Below are the code and all the weights of a small trained network. Each question names an input and a class and asks about switching units off, where a switched-off unit gives its printed mean instead of its output.

import numpy as np


def w(rows, s, z=0):
    codes = np.array(rows[::2]) - 128.0
    scale = np.full(codes.shape[1], s)
    scale[-1] = z or s
    return codes * scale


def norm(h):
    return h / np.sqrt((h * h).mean(-1, keepdims=True) + 1e-5)


def f(y):
    return np.maximum(y, 0)


def log_softmax(a):
    a = a - a.max(-1, keepdims=True)
    return a - np.log(np.exp(a).sum(-1, keepdims=True))


def net(x, mask):
    res = np.array(x, float).reshape(1, 4) / 4 @ E
    u = 0
    for l in range(2):
        y = f(norm(res) @ A[l][:, :-1].T + A[l][:, -1])
        res = res + np.where(mask[u : u + 8], y, B[l][:, -1]) @ B[l][:, :-1]
        u += 8
    return log_softmax(norm(res)[-1] @ U[:, :-1].T + U[:, -1])


A, B = {}, {}
E = w([
[138,123,100,91,246,109,223,95],'x0',
[43,108,140,146,120,101,168,168],'x1',
[59,145,72,57,116,168,127,156],'x2',
[70,185,51,216,113,132,97,117],'x3',
],0.012)
A[0] = w([
[68,155,194,59,102,99,195,173,108],'0.n1',
[129,45,150,87,213,102,156,60,63],'0.n2',
[72,148,159,129,24,155,145,131,169],'0.n3',
[126,166,110,52,86,201,119,104,161],'0.n4',
[73,202,60,138,164,187,255,118,90],'0.n5',
[142,149,145,226,150,81,147,101,187],'0.n6',
[189,74,157,192,125,104,94,60,131],'0.n7',
[52,78,181,69,35,61,174,181,1],'0.n8',
],0.011,0.0074)
B[0] = w([
[71,79,173,86,181,160,89,174,207],'0.n1',
[134,222,97,136,143,148,173,160,232],'0.n2',
[80,178,129,111,182,151,107,184,232],'0.n3',
[131,76,83,80,112,132,88,134,215],'0.n4',
[104,68,90,77,81,113,49,67,254],'0.n5',
[87,150,158,189,94,131,178,108,245],'0.n6',
[208,138,164,138,99,172,172,134,226],'0.n7',
[59,50,212,184,253,220,120,189,190],'0.n8',
],0.014,0.0079)
A[1] = w([
[135,107,110,173,80,68,134,65,25],'1.n1',
[93,114,115,192,145,94,139,30,3],'1.n2',
[196,110,179,185,135,9,140,119,49],'1.n3',
[120,157,83,63,188,75,143,112,10],'1.n4',
[90,205,117,184,112,101,92,165,23],'1.n5',
[91,157,113,94,133,140,52,146,109],'1.n6',
[155,123,130,85,90,161,95,84,107],'1.n7',
[113,111,54,153,125,120,139,95,112],'1.n8',
],0.015,0.0042)
B[1] = w([
[79,141,212,103,195,79,111,95,166],'1.n1',
[134,137,168,98,196,6,85,41,181],'1.n2',
[109,189,198,216,115,232,193,32,172],'1.n3',
[147,123,16,77,144,153,197,125,186],'1.n4',
[126,206,37,81,94,53,125,174,193],'1.n5',
[181,155,179,201,119,109,184,114,254],'1.n6',
[192,63,126,167,78,111,95,163,191],'1.n7',
[56,121,150,135,170,81,124,113,187],'1.n8',
],0.013,0.0086)
U = w([
[227,104,160,159,61,164,68,180,83],'0',
[180,201,221,231,111,191,245,53,169],'1',
[37,84,216,141,214,206,93,211,255],'2',
[156,131,64,58,213,179,240,132,35],'3',
[79,42,48,70,100,131,60,86,102],'4',
[79,231,81,209,58,55,86,191,57],'5',
[45,138,165,156,177,31,110,7,121],'6',
],0.017,0.0065)

Each question gives the input, the list of numbers given to net, and the class t.
The units are the neurons (one row each of A and B). Each row of codes is followed by its name. A weight is (code - 128) times the scale printed after its matrix; where a second scale follows, it is the last column's (A, B and U).
mask holds one flag per neuron, layer by layer. A switched-off neuron (its flag False) gives its mean, the last column of its row in B, instead of its output. The means were averaged over made-up inputs and are rounded, as every weight is.
A unit's drop is (log p(t) with every unit on - log p(t) with that unit switched off) / (log p(t) with every unit on - log p(t) with every unit switched off).
The circuit of an input: a set's keep is (log p(t) with only the set's units on - log p(t) with every unit switched off) / (log p(t) with every unit on - log p(t) with every unit switched off). Starting from the 12 units with the biggest drops (on a tie, the unit counted first), units are removed one at a time, each time the one whose removal leaves the highest keep (on an exact tie, the one counted first), for as long as the keep stays at least 0.8.
circuit, biggest first: the units of the circuit, biggest drop first
top k neurons: the k neurons with the biggest drops, biggest first
k most important neurons of layer l: the k neurons of layer l with the biggest drops, biggest first
drop when u is switched off: that unit's drop, to one decimal
input [6,-1,6,1], class 4: top neuron => 0.n5
input [1,3,7,8], class 4: 4 most important neurons of layer 0 => 0.n5; 0.n2; 0.n6; 0.n4
input [2,-8,7,-4], class 4: 2 most important neurons of layer 1 => 1.n7; 1.n3
input [3,7,3,5], class 6: circuit, biggest first => 0.n5; 1.n6
input [-4,-8,-1,5], class 0: top 2 neurons => 0.n7; 0.n2
input [-6,7,8,5], class 2: top 3 neurons => 0.n8; 0.n2; 0.n6
input [4,-7,7,-3], class 4: circuit, biggest first => 0.n4; 1.n7
input [-6,-6,-6,7], class 1: top 2 neurons => 0.n7; 0.n5
input [7,-1,5,5], class 4: 2 most important neurons of layer 0 => 0.n5; 0.n6
input [6,0,-7,7], class 6: top 2 neurons => 1.n2; 0.n5
input [-6,-8,-6,-7], class 1: top 2 neurons => 1.n3; 0.n5
input [3,-5,-4,7], class 6: top 2 neurons => 1.n2; 1.n1
input [5,-2,4,4], class 4: 2 most important neurons of layer 0 => 0.n5; 0.n6
input [3,4,8,3], class 4: circuit, biggest first => 0.n5
input [7,1,1,3], class 6: drop when 0.n5 is switched off => 0.4
input [3,-4,-3,6], class 6: drop when 1.n2 is switched off => 0.1
input [8,4,8,0], class 4: drop when 0.n5 is switched off => 0.8
input [0,-1,3,0], class 4: drop when 0.n4 is switched off => 0.2
